Each row has a class, written after it.
[ -75  350 -107 -140 -132 -119  187 -427 -114 -131  158  -90  113   73
   88 -107  163  129  109   31   30   90  427   89  120  329  168   89
  -35  -66   41 -248  -23] => M
[-192  -64 -199 -612   53    1   44 -189  287 -195   42  -98  152  255
 -306 -203  393  330  344  -22 -160  429   71  103  116  750   96   71
  -99 -332  107 -501 -142] => B
[-146  305  633  -36  -16   19   36 -273 -307   16 -146  -47  165 -111
  154  463  344   24  139  103  175   63  543  302   36  305   -1  341
  -40   91 -150   78  164] => Y
[ -26 -231  -65 -110   -9   61 -152   88  126  -15  233  173 -165   72
 -429 -265  -91  -31  -83  -61 -175  146 -562 -170   90   90  -57 -177
  -50    4  202  -47    0] => V
[-121  -47  116 -144   73   88  182   68  -30  -26  -73  -27  231  -25
 -165  270  154  -36   82  -26  -65  180   43  116    6  345   81   63
 -149 -160  -77 -233 -100] => R
[   5  350  697  147  -36    5  -35 -166 -445  134 -131   45  100 -183
  271  439  253 -114   -4  101  228  -86  543  266   76   49   33  261
   25  237 -127  264  218] => L
[ -69 -562 -203  -35  -12   67 -103  312  222  -79  103  285 -102   -7
 -638  -91 -317 -263 -198 -141 -288   60 -736 -298   -8 -195  -62 -187
  -98   34  244  -82  -80] => G
[ 157   95 -256  449 -159  -28   55  126 -274   27  172 -252 -253   -5
  345  -23 -320 -247 -166  -37  144 -178 -203 -229  -84 -429  206  -84
   56   35 -230  127  -70] => A
[ 150  153  301  147  -14  -92 -140 -263 -145   13  -96  226 -144 -160
  485  -31  217  -91 -122  125  144 -108  680  261  147 -155   52   88
  242  417 -156  284  306] => U
[  16   19  732 -450  -39   73  -68 -250  -83  -38  -22  206  201   54
 -195  -77  560  280   85  216   68  284  447  271  164  413 -299  263
  -51  234   66  154  176] => V
[  15 -223  -32   59  -54   68  -74  181 -136   41   55 -117 -112   32
 -128  -15 -168  -73 -152  -81 -103   21 -554 -386   30 -185   85 -127
  -32   -3 -100    9  -73] => B
[  88  -48  -52  370  -62  -48    1   91  -69  -80   72   96 -223  -91
  182  142 -305 -350 -204  -40   45 -206   47   -2  -84 -414  228   46
   53  155   21  171    6] => C
[-127 -173  238 -278   -6   53 -250 -156   86   24   93  185  -88   71
 -383 -127  156   81    1  -64 -240  231 -359  -93  175  295 -122   11
  -64   58  186  -18   74] => S
[ -74   15 -104  -61  -43  -75   30 -154  125 -164  -90  -90   13    5
  109   83   29 -179   22   -8  -50   25  413  103  -25  226  254  197
  -40 -149  -40 -190  -85] => X
[ -64   84 -318  289   42   27  253  301 -127 -161  323 -174   60   50
   41  125 -268 -277  -48  -28  221   44 -281   13 -206  -61  199  -81
 -193 -238  -89 -147 -151] => Y
[  52  -26 -273  409  -61  -47  -24  108  -59 -152  188  -44 -220  -74
  196   24 -369 -438 -212  -39  102 -192  -57  -37  -88 -378  266    9
  -13   48  -29  123  -19] => S
[  13 -304  110 -180  100   -6 -164  -51  125    0 -252  246    4  -88
  -82 -116  188   24  -68    2 -267   67  244   24  200  148  -90  -37
  122  143  -68  -71  196] => X
[  87  -35 -268  137  -37  -58   32   92   42  -82  374  122 -213   97
  -15 -221 -277 -154 -164  -77   86   17 -468 -152  -87 -106  128 -103
   11   40  136   66  -50] => X
[ -92  -96 -358   97   83   40  252  344  -36 -189  282 -168  174  120
  -74   55 -233 -217  -19  -81   48  172 -346  -47 -155   88  177 -141
 -242 -307  -45 -222 -219] => F
[  -7   22  -44  204  -19  -22  -13  -55  -92  -83   35   87 -158  -80
  132  101 -127 -276 -122    4   68 -164  140   78    8 -181  121  125
   33  127   33   75   17] => U
[ 212  171  498  244  -65  -52 -186 -122 -333  140  156  324 -342 -185
  256  115    8 -110 -165   34  167 -202  210  145  112 -359 -110  115
  154  516   62  502  349] => A
[ 198  474  -92  666  -55  -74  165   59 -498    9  301 -160  -47  -98
  635  188 -204 -321 -146   86  466 -263  274  122  -87 -383  294   -9
   -4   61 -239  286   77] => L
[-107 -195    7 -232   15   20  -95  -21  190  -40  125  191  -69   69
 -311 -144   50   62  -17  -60 -167  221 -279 -103   91  241  -10  -60
  -88  -44  142 -143   26] => M
[ -42  219  622   59   13   58    6 -121 -324  103  -97   53   99 -163
  103  408  197  -76   46   83  187  -12  260  188   64  107  -18  237
   14  194  -86  193  159] => S
[ -99    2 -229 -312  -72  -14   30 -174  172 -162  130  -63   35  193
 -154 -222  247  130  129  -28 -116  358  -56   56   78  540  138  -42
 -182 -240   42 -337  -96] => B
[-234   19  739 -223   -4   12 -247 -375   -5   31 -379  202  -19 -178
  -84  391  322  -21   20   63 -126    4  580  242  156  266  -21  411
   65  211   51   41  153] => L
[-173  157 -426 -278  -44 -115  221 -218   59 -258  227 -208  207  198
  -99 -220   50  142  145  -71 -100  242  139   16   35  432  201  -19
 -159 -313   60 -467 -210] => M
[ -98 -174  310 -365  -82   75 -233 -171   83   40   42  213  -90   65
 -501 -155  221   27   11  -17 -268  274 -285  -98  237  395 -150  -39
  -59   62  200 -109   73] => V
[  36  319  239  174    1   62   84  -97 -376   36   83 -126   80  -59
  276  266  150 -111   51   58  216  -70  386  223   -6   52  125   73
  -45   22 -147  101   80] => G
[   9  369 -612  302    5  -73  369   55 -123 -253  266 -401  118  154
  327   46  -94 -223   95   -4  291   48  217  142 -170  193  486  -58
 -141 -395 -223 -351 -224] => S
[ -63  345   28  214  -16  -11  131  -78 -274  -88   85 -282   99    6
  383  238   20 -230   85   27  264    7  349  169  -81  145  307   96
  -56 -168 -243  -65  -74] => F
[  28  113 -321  162  -74  -15   87  -14 -120  -37   88 -415  -75  107
  177  -70 -154  -45  -23  -62   68   29 -138 -244  -93   30  333  -68
  -22 -260 -273 -183 -215] => R
[ 235  -69  -70  408  -54   23  -31  266 -266  109  162   48 -268  -63
   52  -13 -418 -124 -245  -17   67 -270 -500 -353   -7 -567   47 -139
   89  166  -95  294   -7] => X
[ -94  173  684  -26  -57  -24 -205 -347 -176   12 -233  144  -40 -183
  154  334  253  -74  -61  106   32  -98  621  224  148   93   18  421
   81  270   26  256  218] => L
[ 132  422  122  -21  -25  -80  129 -198 -197 -128  154 -173  136  172
  464 -119  283   85   82  201  428  120  657  312  -70  141   68  122
  -40   13 -234  119   -1] => U
[  33 -107  -81  163   33  -96  -75  -54  122  -93    9  174 -138  -57
  254 -137  -44 -156 -116   63   22  -14  350   92   61  -49  117  -17
  172  155 -116  -20  140] => V
[  38 -229   -7  105   -5  149  -26  259 -179  126   41  -33 -150    1
 -267    0 -233   -8  -89  -87 -102  -16 -623 -371   39 -245  -23 -142
   -5    6 -115   10  -47] => Y
[  38 -201 -343  132  -98   22  -36  188  -79  -15  146 -224 -116  128
 -154 -189 -218 -153 -132 -106  -72   79 -660 -418  -93  -92  151 -181
  -79 -171 -145 -176 -222] => X
[ -91   19 -103 -226   32   56   25  -92   -7  -22 -117 -312   41  147
  -81  -23  138  113  128  -52  -75  151   -1 -143   -8  370  181   24
  -15 -288 -187 -375 -199] => X
[  15 -118 -144   29  -55   53   11  125 -117   25   47 -234  -76   48
  -60  -39  -98  -78  -70 -109  -96   66 -339 -267   12  -50  122 -117
  -40 -119 -152 -100 -106] => A
[  22  204   35   12  -92  -89  139 -205 -221  -40  169   53   27   18
  133  -56  -43   44  -40   -9    2  -44  155   32  140    5   22   13
   19  110   62   39   48] => F
[  31  304  187  273  -39  -10  138  -21 -333  -43   67  -85   63 -100
  384  295   42 -164  -10   86  272  -93  393  217  -24  -53  173   99
  -43   59 -221  144   88] => M
[ 169  175 -479  -90   23   -2  347   94   10 -254  372 -140  141  271
  202 -373   87  123   94  129  294  271  113  178  -47  161   97 -142
 -149 -214 -169 -136 -158] => F
[-186 -180  -89 -417  127   -2  -82 -199  339  -76 -199   95  116   90
 -126 -179  401  176  168   15 -205  357  392  141  183  565   73   -6
   19 -179 -101 -505    2] => L
[  -2   77 -126   92  -50  -49    4  -63   -8 -170   23  -93  -85   -6
  105   23  -42 -276  -26   15   46  -36  353  123   -9   55  254   67
    9  -44  -63 -118  -29] => V
[  21   10  592  246    4   19 -192  -90 -248  105 -110  237 -189 -279
  267  301  -63 -209 -234   79   63 -323  238  136   98 -429  -64  232
  166  479    9  562  262] => U
[   9 -114 -368    2   55  -86   45  -59  238 -182   15   70  -31   36
  209 -212   45  -68  -29   10  -31  133  318   67   48  138  215 -110
  118  -51 -176 -271    9] => R
[  37  276  396   31 -134  -67   52 -388 -240  101   53  188  -51 -118
  111  123   84   44  -80   70   45 -164  287   68  173  -32  -59  183
  115  326  116  221  183] => R
[ -31  -14  289    4   -7   77  -98    1 -186  144 -168  -82 -129  -37
  -89  157   19   28  -15   -6  -67  -21 -124 -146   60  -43  -19   43
   53   69 -184    2   37] => Y
[  39  141   54  -18  -82  -87  -52 -150   -1  -45  249   53 -155   63
  104 -151   56  -70  -42   41   99   97   85   92   60  126   83    9
   -6   69   56    4   73] => V
[  83  580  118  352 -146  -79  198 -208 -506  -90   72 -367   55  -46
  687  287  145 -255   64   91  407 -103  778  298  -39   63  329  190
   18  -33 -342   50   40] => A
[  34  138  211  -61 -108  -35  -91 -224 -118   14  246  129 -133   47
  -13  -91  103  -33  -33    5   89  138  -11   64  120  172   56   47
  -28  149   28  111  115] => R
[ 184  -42  -57   66   38   -4  137  266  -42 -164  297  197   35   33
    5 -229 -104   84 -132  135  241   78  -73   76  -67 -249 -115  -88
 -105  116  -28  192    5] => M
[-143  -60  362 -309  -34   39 -156 -268   63    9   54  157  -38  106
 -214 -103  273   98   32   -6  -86  299  -85   82  135  394  -40   97
  -40   98   96   -8   94] => C
[ -54   -6 -231  106   48   61  143  247 -112 -121  188 -210  121   32
  -99   25 -151 -175   -6  -43   61   93 -326  -23  -78   49  128 -132
 -171 -214  -61 -120 -132] => S
[  11 -126  170  -48  -35   44 -142   19   15   28  240  247 -188   61
 -314 -159  -97  -19  -90  -37  -31  137 -471 -104   59   -1  -60  -62
  -54  123  211  120   51] => C
[ 179   69   48    4  -29    1   70   96 -128 -112  295  105   74  122
   71 -276   55   56 -115  128  279  168 -103   55  -51 -112 -163  -96
 -113  142  -33  267   24] => U
[   0  -95  185   -3   20   29  -90   44 -117  133 -107  -79 -110  -16
   -3   95   -5   80  -62  -26  -70   -6 -151 -186   61  -79   35   12
   66   44 -124   18    8] => L
[-261 -174  160 -467  -11  -33   51 -196   78 -129  106  152  242   88
 -473  -98  141  253   50  -22 -179  265 -123   -5  173  402 -130  124
 -163   -1  233 -206  -12] => B
[ 116  333 -226  236 -103 -127  298 -145 -183 -103  363   37  -67   15
  337  -71 -234  -66  -99   28  217 -154  187   51   36 -217  223    5
   58  125   60  106   21] => F
[-112   40  305   -7  -64  -31 -101 -259    5  -59 -127   87  -64 -123
   78  209   58 -178  -69   37  -28  -66  335   67   61   83   91  269
   87  128   26   51   59] => R
[  83  -48 -238   38 -134    1  -12   50    2  -53  424  114 -183  117
 -158 -329 -149  -99 -140  -61  -17  171 -554 -146   37   12   34 -203
 -115   24  123   17  -31] => R
[ 117  165  303  148  -42 -146 -129 -366 -100   17 -174  138 -107 -195
  580   13  239  -81  -74  130  124 -117  899  268  179  -40  170  199
  291  344 -275  192  306] => R
[ -47  156  608  171  -26   45  -16  -40 -386  111    5   40   67 -124
  137  365   73 -164  -76   46  166    2   64  119   22  -19   -4  161
  -54  194  -83  244  128] => C
[ 146  -66  -17  130    5 -124  -80  -13   20  -68  -48  175 -126 -121
  248  -86   23 -118  -89   14   20  -41  532  146   65 -163  127   28
  151  208 -132   63  186] => A
[ -48  255  -12   87   29   27  201  -72 -180  -67   34 -155  128   -7
  140  241   83 -104  110   33  167   37  317  164  -53  243  207  101
  -75 -181 -156 -219 -122] => R
[-114  286  -13 -326  -53 -147  172 -446   17 -161  -18 -126  185   91
   87  -11  349  238  234   39   -8  169  716  223   92  526  195  242
  -36 -155    2 -360  -46] => M
[  99  452 -576  543  -77 -119  318  108 -313 -225  389 -389   37  106
  574   19 -245 -332  -33   35  441 -108  168  114 -223 -149  468 -113
 -109 -235 -285  -99 -179] => B
[-291   24   20 -518   12 -100   91 -353  153 -171   30  -50  219  160
 -347  -58  293  256  199  -19 -204  339  153   65  133  613   32  177
  -81 -176  100 -432  -93] => Y
[ -92   -6 -264   52  -82  -32   70  -91   78 -242   92  -94  -42   16
   72   65   -8 -234  -20  -28    2   58  223   62  -55   88  231  144
  -87 -123    4 -182  -94] => A
[ -71 -145  315 -209   47  129  -56  -33  -80  154 -174  -49  -36  -33
 -202  116   87  159   17  -34 -119   88 -184 -147  100  149  -55   74
   18   24 -115  -61  -14] => R
[ 101  342  584  356 -117   61   31  -90 -549  137   11    4  -34 -240
  410  410  117 -269 -107   77  214 -203  350  200   69 -189   53  170
   86  336 -147  436  243] => A
[ -84  154  -43 -167  -65  -78  168 -281  -57 -113  222    0  135  124
  -34 -130   48  153   56   -1   -6  121  120   52  115  193   57   67
  -52  -10  133 -104  -30] => C
[-390 -495   43 -537   73   94 -244 -114  311 -207 -161   32  158   87
 -686  -48  174   26   88 -137 -473  381 -300 -129  118  532 -101   99
 -193 -243  160 -409 -170] => S
[ 283  257 -182  112   -6  -89  215   96  -86 -207  337   77   85  133
  299 -263   -1   26  -61  161  365   71  273  156 -126 -109   46  -44
  -11   76  -84  152  -28] => X
[-212    8  464 -396  -55   -7  -64 -367   16   71  -88  157  138   -8
 -286   44  250  189   60    5 -245  144   75  -19  213  354 -191  135
   26  119  183 -122   36] => V
[ 251  192 -311   56    4  -81  207  107  -89 -247  483  -33   94  197
  228 -352  -31   44  -33  114  371  194  104   46 -128  -91   63 -142
 -135  -68 -114   83  -82] => M
[ 120   66 -595  515   30  -42  336  406 -116 -154  380 -145  -32  -21
  229   53 -580 -380 -174  -54  272 -147 -361 -140 -238 -390  270 -217
  -72 -173  -78  -16 -190] => R
[ 140  492  166  140 -123 -146    9 -371 -230  -65  188  -57 -182   57
  536   21  187  -74   72   77  323   15  661  310   29  122  310  197
   99  127  -82  106  125] => C
[  31  345  243  191  -74   20  138 -108 -383  -38   10 -160   75  -66
  221  312  158 -176   80   71  265  -14  394  226   -6  157  174  142
  -65   -4 -164  -15   45] => S
[ -55 -122  144 -241  -27   -9 -149  -88   56  -18  101  170  -53   79
 -339 -164  136   14  -21  -21 -100  206 -225  -41   93  316  -66   31
  -82    9  133 -118   29] => X
[  -7  253  117 -202  -21  -50   63 -290  -30  -83  144    2  -42   92
  107  -61  261   72  129   72  157  143  438  280  104  395  131  127
   19   -9  -19 -137   56] => R
